Below is a small trained network, with its code and all its weights. Each question gives an input and a target symbol and asks what happens when units are switched off, that is, made to give their printed mean instead of their output.

import numpy as np


def w(rows, s, z=0):
    codes = np.array(rows[::2]) - 128.0
    scale = np.full(codes.shape[1], s)
    scale[-1] = z or s
    return codes * scale


def f(y):
    return np.maximum(y, 0)


def softmax(a):
    e = np.exp(a - a.max(-1, keepdims=True))
    return e / e.sum(-1, keepdims=True)


def log_softmax(a):
    a = a - a.max(-1, keepdims=True)
    return a - np.log(np.exp(a).sum(-1, keepdims=True))


def net(x, mask):
    ids = ['ΔΘΣαβγεζηλμξτφψ'.index(c) for c in x.split()]
    T = len(ids)
    res = E[ids] + P[:T]
    q, k, v = (res @ M[0].T for M in (Q, K, V))
    z = softmax(np.where(np.tri(T) > 0, q @ k.T / 4**0.5, -1e9)) @ v
    res = res + np.where(mask[0], z, O[0][:, -1]) @ O[0][:, :-1]
    y = f(res @ A[0][:, :-1].T + A[0][:, -1])
    res = res + np.where(mask[1:9], y, B[0][:, -1]) @ B[0][:, :-1]
    return log_softmax(res[-1] @ U[:, :-1].T + U[:, -1])


Q, K, V, O, A, B = {}, {}, {}, {}, {}, {}
E = w([
[33,110,148,154],'Δ',
[90,183,156,223],'Θ',
[149,79,62,30],'Σ',
[107,216,90,77],'α',
[182,205,78,92],'β',
[174,67,31,132],'γ',
[102,126,21,63],'ε',
[69,236,230,148],'ζ',
[62,85,146,81],'η',
[63,89,105,216],'λ',
[82,2,70,134],'μ',
[211,74,73,198],'ξ',
[167,211,186,47],'τ',
[92,134,168,98],'φ',
[215,205,107,194],'ψ',
],0.012)
P = w([
[7,239,56,112],'0',
[62,182,117,133],'1',
[144,109,185,144],'2',
[140,113,165,136],'3',
[188,38,194,181],'4',
[178,42,234,162],'5',
[128,121,195,139],'6',
[161,81,224,163],'7',
[163,83,217,160],'8',
[189,35,205,189],'9',
[175,60,224,173],'10',
],0.0018)
Q[0] = w([
[186,163,133,242],'H1',
[24,78,131,211],'H1',
[3,84,85,73],'H1',
[167,69,79,71],'H1',
],0.0067)
K[0] = w([
[222,155,108,192],'H1',
[52,81,132,211],'H1',
[81,2,134,33],'H1',
[161,73,96,69],'H1',
],0.007)
V[0] = w([
[191,223,203,213],'H1',
[185,209,9,34],'H1',
[98,130,204,2],'H1',
[26,127,179,79],'H1',
],0.0058)
O[0] = w([
[185,243,153,187,5],'H1',
[161,196,52,52,208],'H1',
[123,124,252,22,128],'H1',
[3,85,190,95,173],'H1',
],0.0063,0.0013)
A[0] = w([
[90,124,47,115,254],'N1',
[74,191,105,210,185],'N2',
[40,201,26,103,165],'N3',
[82,64,116,98,38],'N4',
[234,180,138,77,150],'N5',
[112,176,126,60,214],'N6',
[120,2,71,48,66],'N7',
[162,124,117,79,90],'N8',
],0.0094,0.0052)
B[0] = w([
[222,6,125,155,250],'N1',
[56,154,197,190,200],'N2',
[250,20,178,131,195],'N3',
[39,198,78,209,182],'N4',
[102,254,76,134,211],'N5',
[145,88,224,30,223],'N6',
[10,231,15,148,253],'N7',
[78,219,3,54,155],'N8',
],0.0063,0.0074)
U = w([
[56,31,190,147,103],'Δ',
[87,169,154,232,75],'Θ',
[80,166,27,22,34],'Σ',
[190,51,197,55,154],'α',
[218,181,81,83,115],'β',
[194,71,34,159,82],'γ',
[168,1,66,60,33],'ε',
[55,192,239,113,22],'ζ',
[18,104,146,56,202],'η',
[113,6,165,195,163],'λ',
[28,97,55,163,94],'μ',
[201,86,84,210,187],'ξ',
[69,218,135,40,226],'τ',
[88,38,202,61,254],'φ',
[127,228,64,190,172],'ψ',
],0.0081,0.0052)

Each question gives the input, a string of symbols that net reads in full, and the target symbol t.
The units are the heads (4 rows each of Q, K, V and O) and the neurons (one row each of A and B). Each row of codes is followed by its name. A weight is (code - 128) times the scale printed after its matrix; where a second scale follows, it is the last column's (O, A, B and U).
mask holds one flag per unit, heads first, then neurons. A switched-off unit (its flag False) gives its mean, the last column of its rows in O or B, instead of its output. The means were averaged over made-up inputs and are rounded, as every weight is.
A unit's drop is (log p(t) with every unit on - log p(t) with that unit switched off) / (log p(t) with every unit on - log p(t) with every unit switched off).
The circuit of an input: a set's keep is (log p(t) with only the set's units on - log p(t) with every unit switched off) / (log p(t) with every unit on - log p(t) with every unit switched off). Starting from all 9 units, units are removed one at a time, each time the one whose removal leaves the highest keep (on an exact tie, the one counted first), for as long as the keep stays at least 0.8.
circuit, biggest first: the units of the circuit, biggest drop first
most important unit: the unit with the biggest drop
top k neurons: the k neurons with the biggest drops, biggest first
drop of u: that unit's drop, to one decimal
input ζ λ Θ ε ζ, target ζ: circuit, biggest first : (H1; N1; N2)
input ε Δ φ η ψ, target ψ: most important unit : H1
input ζ Σ η φ, target φ: circuit, biggest first : (N7; H1)
input η ψ β Θ γ ζ Σ μ, target μ: circuit, biggest first : (N7; H1; N4)
input γ φ γ ε, target ε: circuit, biggest first : (N3; N1; H1)
input φ λ β η ε τ ψ η ξ β, target β: top 2 neurons : (N7; N5)
input ζ β φ α β ψ α, target α: top 2 neurons : (N3; N7)
input ξ τ γ Σ Θ η φ ψ η Θ α, target α: top 2 neurons : (N7; N3)
input Θ Δ λ Θ, target Θ: top 4 neurons : (N2; N6; N1; N3)
input α ε ξ η γ γ η ζ ψ φ β, target β: drop of N5 : 0.3
input γ ζ λ τ λ, target λ: drop of N8 : 0.1
input α γ Σ λ, target λ: drop of N7 : 0.3
input Θ Δ μ ζ Σ, target Σ: drop of N1 : -0.1
